zab: [-29 -46   7 -56 -48   1 -36  21 -46 -43]
dageg: [-23 -44   7 -56 -50  -5 -37  17 -53 -45]
Ranud: [-56 -29 -36   1  21 -46 -46 -48   7  46]
Narum: [-11 -34   0 -46   1  21 -35   5 -58 -48]
at: [-29 -46   7 -56 -48   1 -36  21 -46]  zab, 0
then: [  1  21 -46]  [-46 -48]
at: [-56 -50  -5 -37  17]  dageg, 3
then: [-36  21]  [-46 -43]
at: [-36  21 -46]  zab, 6

farom: [ 28 -10  22  55 -29  28 -11 -16  13 -18   3  41  16   6  -4 -27 -15  -8
 -23 -26  -9]
sif: [ 41  -8  16  50 -37  30   6  17   8 -26  14  35  23  -1  -8 -38 -15  -2
 -20  -4   2]
gula: [ 40  -6  10  38 -34  24  13  30   3 -25  17  25  21  -4  -8 -35 -12   2
 -16   8  -9]
fosit: [ 27  -9  22  53 -28  24 -12 -16  13 -18   3  41  16   6  -4 -26 -15  -9
 -22 -25  -9]
kaluk: [ 23  -9  21  49 -25  26 -12 -18  12 -16   1  38  14   6  -3 -24 -14  -8
 -20 -25 -10]
gek: [ 40  -6  10  38 -34  24  13  30   3 -25  17  25  21  -4  -8 -35 -12   2
 -16   8   7]
then: [ 26 -12 -18  12]  [-16   1]
which: [ 40  -6  10  38 -34  24  13  30   3 -25  17  25  21  -4  -8 -35 -12   2
 -16   8  -9]  gula
at: [38 14]  kaluk, 11
which: [ 27  -9  22  53 -28  24 -12 -16  13 -18   3  41  16   6  -4 -26 -15  -9
 -22 -25  -9]  fosit
which: [ 40  -6  10  38 -34  24  13  30   3 -25  17  25  21  -4  -8 -35 -12   2
 -16   8   7]  gek

sekab: [-38  40   2   9 -39 -13  -6]
Pubu: [ 49   4 -45   1  42  58  -6]
sidok: [-39  52 -14  33 -44 -33 -11]
Ridu: [60 -7 14 -9 42 45 -7]
zud: [-38  61 -29  39 -32 -44 -12]
nitaf: [ 55  -7   4 -12  49  39   3]
lal: [-50  53 -10  43 -44 -48 -34]
kifi: [ 46 -23 -28   1  -1  39 -12]
kos: [-43  35 -38  35 -33 -63  -8]
Liv: [ 46 -23 -15 -17  17  39   5]
Dadi: [-34  56 -29  30 -27 -52 -31]
sar: [ 26 -53  -1 -28   1  31  -5]
then: [ -1 -28   1]  [31 -5]
which: [60 -7 14 -9 42 45 -7]  Ridu

